Below are the code and all the weights of a small trained network. Each question names an input and a target symbol and asks about switching units off, where a switched-off unit gives its printed mean instead of its output.

import numpy as np


def w(rows, s, z=0):
    codes = np.array(rows[::2]) - 128.0
    scale = np.full(codes.shape[1], s)
    scale[-1] = z or s
    return codes * scale


def f(y):
    return y / 2 * (1 + np.tanh(0.7978845608 * (y + 0.044715 * y**3)))


def softmax(a):
    e = np.exp(a - a.max(-1, keepdims=True))
    return e / e.sum(-1, keepdims=True)


def log_softmax(a):
    a = a - a.max(-1, keepdims=True)
    return a - np.log(np.exp(a).sum(-1, keepdims=True))


def net(x, mask):
    ids = ['γδεξσω'.index(c) for c in x.split()]
    T = len(ids)
    res = E[ids] + P[:T]
    r = res
    for j in range(2):
        rows = slice(3 * j, 3 * j + 3)
        q, k, v = (r @ M[0][rows].T for M in (Q, K, V))
        z = softmax(np.where(np.tri(T) > 0, q @ k.T / 3**0.5, -1e9)) @ v
        o = O[0][rows]
        res = res + np.where(mask[j], z, o[:, -1]) @ o[:, :-1]
    y = f(res @ A[0][:, :-1].T + A[0][:, -1])
    res = res + np.where(mask[2:14], y, B[0][:, -1]) @ B[0][:, :-1]
    return log_softmax(res[-1] @ U[:, :-1].T + U[:, -1])


Q, K, V, O, A, B = {}, {}, {}, {}, {}, {}
E = w([
[104,103,125],'γ',
[213,124,115],'δ',
[192,134,181],'ε',
[162,96,94],'ξ',
[99,61,184],'σ',
[58,7,150],'ω',
],0.016)
P = w([
[111,253,94],'0',
[100,124,94],'1',
[138,194,179],'2',
[159,58,206],'3',
[102,111,70],'4',
[128,190,156],'5',
[185,50,216],'6',
[105,110,61],'7',
[130,190,146],'8',
],0.013)
Q[0] = w([
[111,164,136],'head 1',
[136,175,9],'head 1',
[179,74,138],'head 1',
[54,164,3],'head 2',
[159,194,98],'head 2',
[123,68,141],'head 2',
],0.012)
K[0] = w([
[56,37,188],'head 1',
[158,60,103],'head 1',
[42,168,9],'head 1',
[29,168,58],'head 2',
[77,153,200],'head 2',
[108,1,112],'head 2',
],0.0093)
V[0] = w([
[95,120,25],'head 1',
[129,158,30],'head 1',
[42,55,152],'head 1',
[133,176,2],'head 2',
[49,127,67],'head 2',
[181,102,63],'head 2',
],0.0096)
O[0] = w([
[170,96,48,102],'head 1',
[218,48,41,125],'head 1',
[70,220,166,85],'head 1',
[36,227,110,1],'head 2',
[87,130,56,50],'head 2',
[2,117,189,117],'head 2',
],0.0047,0.0072)
A[0] = w([
[117,30,126,65],'neuron 1',
[105,32,144,152],'neuron 2',
[198,144,137,105],'neuron 3',
[52,80,74,190],'neuron 4',
[172,120,89,253],'neuron 5',
[92,51,183,86],'neuron 6',
[101,140,169,79],'neuron 7',
[189,139,156,5],'neuron 8',
[164,86,47,78],'neuron 9',
[28,115,9,52],'neuron 10',
[189,77,178,106],'neuron 11',
[185,89,127,126],'neuron 12',
],0.013,0.0059)
B[0] = w([
[85,226,146,205],'neuron 1',
[111,153,164,228],'neuron 2',
[74,163,162,184],'neuron 3',
[119,172,149,172],'neuron 4',
[151,136,202,190],'neuron 5',
[104,166,127,206],'neuron 6',
[112,163,35,127],'neuron 7',
[64,212,72,165],'neuron 8',
[188,199,16,156],'neuron 9',
[1,36,69,158],'neuron 10',
[112,72,74,253],'neuron 11',
[160,112,95,206],'neuron 12',
],0.0096,0.014)
U = w([
[58,190,91,2],'γ',
[120,165,28,59],'δ',
[184,215,89,128],'ε',
[160,3,198,242],'ξ',
[69,29,188,183],'σ',
[109,201,255,153],'ω',
],0.0078,0.0061)

Each question gives the input, a string of symbols that net reads in full, and the target symbol t.
The units are the heads (3 rows each of Q, K, V and O) and the neurons (one row each of A and B). Each row of codes is followed by its name. A weight is (code - 128) times the scale printed after its matrix; where a second scale follows, it is the last column's (O, A, B and U).
mask holds one flag per unit, heads first, then neurons. A switched-off unit (its flag False) gives its mean, the last column of its rows in O or B, instead of its output. The means were averaged over made-up inputs and are rounded, as every weight is.
A unit's drop is (log p(t) with every unit on - log p(t) with that unit switched off) / (log p(t) with every unit on - log p(t) with every unit switched off).
The circuit of an input: a set's keep is (log p(t) with only the set's units on - log p(t) with every unit switched off) / (log p(t) with every unit on - log p(t) with every unit switched off). Starting from the 12 units with the biggest drops (on a tie, the unit counted first), units are removed one at a time, each time the one whose removal leaves the highest keep (on an exact tie, the one counted first), for as long as the keep stays at least 0.8.
circuit, biggest first: the units of the circuit, biggest drop first
top k neurons: the k neurons with the biggest drops, biggest first
heads that matter: for each layer, one digit per head in row order, 1 if its drop is at least 0.15 and else 0, layers parted by /
drop when u is switched off: that unit's drop, to one decimal
input δ ξ δ, target ξ: heads that matter	11
input σ δ ε δ ω, target γ: heads that matter	01
input ξ ω ω ε ω ε ε ε ω, target ω: heads that matter	00
input ε ε ε σ, target ω: top neuron	neuron 1
input δ δ σ σ, target ε: circuit, biggest first	head 1; neuron 1; neuron 9; head 2
input ξ ε γ, target ξ: heads that matter	00
input δ γ ε ε, target ε: heads that matter	11
input ε ε γ δ ε δ ξ ω, target γ: top 2 neurons	neuron 10; neuron 1
input δ ε ε ε, target ε: circuit, biggest first	head 1; neuron 8; neuron 12; neuron 1
input ξ σ γ ε ω γ ξ, target δ: top 3 neurons	neuron 11; neuron 9; neuron 12
input ε δ ω, target ω: heads that matter	01
input δ δ ε ξ γ, target σ: circuit, biggest first	head 2; neuron 10; neuron 8
input ξ ω ω ξ ε ξ, target ξ: heads that matter	00
input δ δ ε ξ, target ε: heads that matter	10
input ε ξ ε σ γ, target σ: top 4 neurons	neuron 10; neuron 1; neuron 9; neuron 8
input ε ε σ, target ξ: top 4 neurons	neuron 1; neuron 8; neuron 3; neuron 4
input ξ ω σ ω δ σ δ, target δ: top 2 neurons	neuron 11; neuron 9
input δ ω ω ω, target ε: top 2 neurons	neuron 9; neuron 1
input ξ ω ε γ δ σ γ σ, target ω: top neuron	neuron 11
input ξ ω ω γ γ σ ξ, target δ: drop when neuron 9 is switched off	0.6
input ε δ ξ, target ξ: drop when neuron 12 is switched off	0.0
input ε δ ε δ ε ε γ ξ δ, target ξ: drop when neuron 11 is switched off	0.0
input ε δ ω ε ε, target ξ: drop when neuron 8 is switched off	0.0
